Look-ups in named tables: a row name and a column name give one cell, copied from the table.

Table mol
        getu  tusab  lenidon  kekip  moru  bev  kizisez  potaka
fuzoze    94    182      102    101   117   86      176     117
nuvib    146    114      107    160   128   24      118     145
rugud    189      8        3    145   197  129        8     213
tup       92     88       71    154    92  165       83      97
rodef     84     94       65    141   205   50       92     196
toma      48    173      190     53   104   33      175      90
sarut     94     44       99     53   128  181       42     120
lan       12    108      121     59   143  112      104     114

getu of lan = 12
kekip of toma = 53
moru of rugud = 197
kekip of rugud = 145
kekip of nuvib = 160
potaka of nuvib = 145
moru of tup = 92
kizisez of lan = 104
potaka of lan = 114
kizisez of nuvib = 118
bev of sarut = 181
getu of rugud = 189

karano
|  | nefepaz | sasada | likugu |
|---|---|---|---|
| vigaseg | -4990 | -4299 | 4077 |
| zubego | 5158 | 3357 | -6689 |
| dini | -4164 | -4082 | 3271 |
| zim | 6689 | -6851 | 4313 |
| vol | 7466 | 904 | -7205 |
| nat | 1614 | -3080 | 95 |
| ber | 1972 | 1042 | 6365 |
| metopez | 1979 | 3401 | 7794 |
| topelas | -6253 | 7764 | -5770 |
| nem | 7891 | -220 | -5795 |
| bab | 4341 | 1293 | 8048 |
| nufe | 3098 | 598 | -867 |
| padak | 5093 | 4905 | -3063 |

likugu of nufe: -867
sasada of ber: 1042
sasada of vigaseg: -4299
sasada of nat: -3080
sasada of nufe: 598
likugu of ber: 6365
sasada of vol: 904
nefepaz of metopez: 1979
likugu of vol: -7205
sasada of dini: -4082
likugu of dini: 3271
nefepaz of bab: 4341
likugu of bab: 8048
sasada of padak: 4905
likugu of nem: -5795
likugu of vigaseg: 4077
nefepaz of nat: 1614
nefepaz of nufe: 3098

zezipa.csv
,veg,fab,vanat,badul,bevug
gini,0.5,0.0,0.5,0.5,0.3
fek,0.1,0.4,0.5,0.8,0.4
biv,0.8,0.6,0.2,0.0,0.6

fek, badul -> 0.8
gini, vanat -> 0.5
fek, veg -> 0.1
biv, bevug -> 0.6
biv, fab -> 0.6
fek, bevug -> 0.4
gini, badul -> 0.5
fek, vanat -> 0.5
biv, veg -> 0.8
biv, vanat -> 0.2
gini, bevug -> 0.3
gini, fab -> 0.0
gini, veg -> 0.5
biv, badul -> 0.0
fek, fab -> 0.4

gepipo:
         dibi  dif  voveke  mubif  zizavur  feporeb  gevola  nekalef  ralaze
mivelep   0.3  0.3     0.4    0.2      0.2      0.4     0.4      0.4     0.5
fededa    0.8  0.3     0.5    0.0      0.6      0.0     0.7      0.1     0.4
fes       0.0  0.3     0.3    0.3      0.1      0.5     0.2      0.6     0.5

mivelep, zizavur -> 0.2
fes, gevola -> 0.2
fes, feporeb -> 0.5
mivelep, mubif -> 0.2
fededa, dif -> 0.3
fededa, voveke -> 0.5
fededa, dibi -> 0.8
fededa, mubif -> 0.0
fes, ralaze -> 0.5
fededa, zizavur -> 0.6
fes, dif -> 0.3
fes, nekalef -> 0.6
mivelep, voveke -> 0.4
fededa, feporeb -> 0.0
fededa, gevola -> 0.7
fes, mubif -> 0.3
mivelep, nekalef -> 0.4
mivelep, ralaze -> 0.5
mivelep, dibi -> 0.3
fededa, nekalef -> 0.1
Row with the largest feporeb: fes

Table luras
|  | tumene | supam | zag | dar | sil | sudemi | sig | nuz | mit |
|---|---|---|---|---|---|---|---|---|---|
| dupopi | 4.2 | 2.0 | 4.1 | 3.1 | 3.7 | 2.5 | 4.2 | 7.5 | 2.4 |
| rilodat | 2.1 | 4.0 | 0.6 | 6.3 | 4.6 | 4.1 | 2.5 | 3.8 | 6.5 |
| kos | 2.2 | 3.5 | 3.0 | 1.2 | 7.2 | 5.1 | 2.7 | 3.7 | 7.0 |
| gilo | 8.8 | 3.1 | 4.6 | 6.3 | 3.8 | 1.9 | 5.1 | 3.5 | 2.9 |
| furate | 1.0 | 1.5 | 3.8 | 2.8 | 6.0 | 2.5 | 4.0 | 6.8 | 2.7 |

kos, sig => 2.7
dupopi, tumene => 4.2
rilodat, sudemi => 4.1
rilodat, sig => 2.5
dupopi, sig => 4.2
furate, zag => 3.8

